Below is a small trained network, with its code and all its weights. Each question gives an input and a target symbol and asks what happens when units are switched off, that is, made to give their printed mean instead of their output.

import numpy as np


def w(rows, s, z=0):
    codes = np.array(rows[::2]) - 128.0
    scale = np.full(codes.shape[1], s)
    scale[-1] = z or s
    return codes * scale


def f(y):
    return np.maximum(y, 0)


def softmax(a):
    e = np.exp(a - a.max(-1, keepdims=True))
    return e / e.sum(-1, keepdims=True)


def log_softmax(a):
    a = a - a.max(-1, keepdims=True)
    return a - np.log(np.exp(a).sum(-1, keepdims=True))


def net(x, mask):
    ids = ['ΘΛΠΨγημξτφ'.index(c) for c in x.split()]
    T = len(ids)
    res = E[ids] + P[:T]
    u = 0
    for l in range(2):
        q, k, v = (res @ M[l].T for M in (Q, K, V))
        z = softmax(np.where(np.tri(T) > 0, q @ k.T / 3**0.5, -1e9)) @ v
        res = res + np.where(mask[u], z, O[l][:, -1]) @ O[l][:, :-1]
        u += 1
        y = f(res @ A[l][:, :-1].T + A[l][:, -1])
        res = res + np.where(mask[u : u + 8], y, B[l][:, -1]) @ B[l][:, :-1]
        u += 8
    return log_softmax(res[-1] @ U[:, :-1].T + U[:, -1])


Q, K, V, O, A, B = {}, {}, {}, {}, {}, {}
E = w([
[91,146,241,101],'Θ',
[111,128,178,108],'Λ',
[106,124,139,110],'Π',
[3,115,166,196],'Ψ',
[129,81,190,69],'γ',
[194,53,88,154],'η',
[103,161,120,26],'μ',
[75,62,89,180],'ξ',
[150,93,155,211],'τ',
[168,189,67,153],'φ',
],0.016)
P = w([
[84,135,243,162],'0',
[144,116,254,141],'1',
[175,109,235,133],'2',
[163,115,175,131],'3',
[165,114,136,131],'4',
[161,114,107,135],'5',
[161,113,78,137],'6',
[170,107,15,142],'7',
[145,104,23,145],'8',
[108,104,98,138],'9',
],0.0062)
Q[0] = w([
[85,74,46,253],'0.h1',
[223,55,244,53],'0.h1',
[142,27,224,156],'0.h1',
],0.0054)
K[0] = w([
[137,161,193,183],'0.h1',
[216,98,50,147],'0.h1',
[120,101,2,185],'0.h1',
],0.0062)
V[0] = w([
[232,147,102,227],'0.h1',
[60,2,178,113],'0.h1',
[118,152,131,210],'0.h1',
],0.0075)
O[0] = w([
[210,157,26,164,12],'0.h1',
[91,122,242,121,254],'0.h1',
[206,177,123,254,100],'0.h1',
],0.0087,0.006)
A[0] = w([
[81,127,122,185,212],'0.n1',
[150,126,174,76,214],'0.n2',
[133,79,155,107,188],'0.n3',
[148,222,83,185,210],'0.n4',
[11,132,115,159,254],'0.n5',
[165,114,82,119,53],'0.n6',
[81,72,135,199,130],'0.n7',
[142,199,128,83,254],'0.n8',
],0.011,0.0035)
B[0] = w([
[156,52,221,49,157],'0.n1',
[17,142,18,82,246],'0.n2',
[8,71,115,187,217],'0.n3',
[92,78,205,20,133],'0.n4',
[152,98,181,3,225],'0.n5',
[79,130,159,255,129],'0.n6',
[132,80,190,157,170],'0.n7',
[149,133,71,93,162],'0.n8',
],0.0057,0.014)
Q[1] = w([
[54,193,91,2],'1.h1',
[47,2,159,131],'1.h1',
[252,191,214,14],'1.h1',
],0.0045)
K[1] = w([
[164,170,70,52],'1.h1',
[151,3,93,122],'1.h1',
[124,166,216,85],'1.h1',
],0.0079)
V[1] = w([
[158,127,203,153],'1.h1',
[110,237,32,157],'1.h1',
[152,1,76,127],'1.h1',
],0.0079)
O[1] = w([
[100,104,183,155,127],'1.h1',
[106,78,126,116,4],'1.h1',
[68,255,104,199,131],'1.h1',
],0.014,0.022)
A[1] = w([
[125,180,152,225,173],'1.n1',
[88,155,110,50,138],'1.n2',
[111,87,183,94,92],'1.n3',
[215,190,84,125,253],'1.n4',
[64,160,112,44,125],'1.n5',
[130,78,166,95,149],'1.n6',
[107,126,153,157,50],'1.n7',
[116,2,150,90,125],'1.n8',
],0.0086,0.005)
B[1] = w([
[177,189,114,145,163],'1.n1',
[127,97,99,193,224],'1.n2',
[130,66,140,90,198],'1.n3',
[178,199,1,45,138],'1.n4',
[158,69,104,178,250],'1.n5',
[192,94,80,114,176],'1.n6',
[48,176,137,56,145],'1.n7',
[211,88,55,170,162],'1.n8',
],0.0082,0.018)
U = w([
[175,78,170,109,59],'Θ',
[153,101,162,135,80],'Λ',
[121,109,156,106,85],'Π',
[109,135,193,49,89],'Ψ',
[4,107,138,137,177],'γ',
[144,153,112,161,159],'η',
[122,75,84,173,121],'μ',
[69,167,156,142,89],'ξ',
[166,121,167,188,221],'τ',
[182,161,119,25,255],'φ',
],0.011,0.0037)

Each question gives the input, a string of symbols that net reads in full, and the target symbol t.
The units are the heads (3 rows each of Q, K, V and O) and the neurons (one row each of A and B). Each row of codes is followed by its name. A weight is (code - 128) times the scale printed after its matrix; where a second scale follows, it is the last column's (O, A, B and U).
mask holds one flag per unit, layer by layer, with each layer's heads first. A switched-off unit (its flag False) gives its mean, the last column of its rows in O or B, instead of its output. The means were averaged over made-up inputs and are rounded, as every weight is.
A unit's drop is (log p(t) with every unit on - log p(t) with that unit switched off) / (log p(t) with every unit on - log p(t) with every unit switched off).
The circuit of an input: a set's keep is (log p(t) with only the set's units on - log p(t) with every unit switched off) / (log p(t) with every unit on - log p(t) with every unit switched off). Starting from the 12 units with the biggest drops (on a tie, the unit counted first), units are removed one at a time, each time the one whose removal leaves the highest keep (on an exact tie, the one counted first), for as long as the keep stays at least 0.8.
units of the circuit, in order: the units of the circuit, biggest drop first
unit that matters most: the unit with the biggest drop
k most important neurons: the k neurons with the biggest drops, biggest first
top k neurons in layer l: the k neurons of layer l with the biggest drops, biggest first
input Ψ Θ Θ, target Ψ: unit that matters most => 0.n1
input μ γ Λ Θ γ γ Θ, target γ: units of the circuit, in order => [0.h1, 0.n3, 0.n2]
input Θ γ Θ, target γ: units of the circuit, in order => [0.n2, 0.n3, 0.h1]
input γ η Λ, target η: units of the circuit, in order => [0.h1, 1.h1]
input Θ Θ γ Θ Θ φ Θ φ μ Λ, target φ: 2 most important neurons => [0.n2, 0.n3]
input μ Θ γ, target μ: 2 most important neurons => [0.n2, 1.n8]
input μ Ψ Ψ Θ Θ Π γ γ Π τ, target τ: 3 most important neurons => [0.n2, 1.n1, 0.n7]
input Ψ Ψ Θ Π, target Ψ: top 3 neurons in layer 0 => [0.n1, 0.n5, 0.n2]
input Θ Ψ φ τ, target φ: top 2 neurons in layer 0 => [0.n3, 0.n1]
input Θ η φ μ φ, target φ: units of the circuit, in order => [0.n3, 1.n4]
input τ Θ η Θ Θ Θ γ τ, target τ: units of the circuit, in order => [0.n2, 1.h1]
input Θ Θ τ Θ Θ Ψ Θ Ψ Θ γ, target γ: top 2 neurons in layer 0 => [0.n5, 0.n1]
input Λ Θ φ μ φ Π, target φ: units of the circuit, in order => [0.h1, 0.n3, 1.n4]
input Θ φ Π Λ, target φ: top 2 neurons in layer 0 => [0.n3, 0.n2]
input Θ ξ Θ, target ξ: top 2 neurons in layer 0 => [0.n5, 0.n1]
input Θ Θ Θ Θ Ψ Θ, target Ψ: top 4 neurons in layer 0 => [0.n5, 0.n1, 0.n7, 0.n3]
input ξ Π Θ, target ξ: top 3 neurons in layer 0 => [0.n5, 0.n1, 0.n7]
input Θ Θ Θ, target Θ: units of the circuit, in order => [1.h1, 1.n8]
input Θ μ Θ γ γ Θ γ Λ, target γ: units of the circuit, in order => [1.n8, 1.n6, 1.h1]
input Ψ μ Λ Λ, target μ: top 2 neurons in layer 1 => [1.n8, 1.n7]
input φ μ γ, target φ: 2 most important neurons => [0.n4, 1.n5]
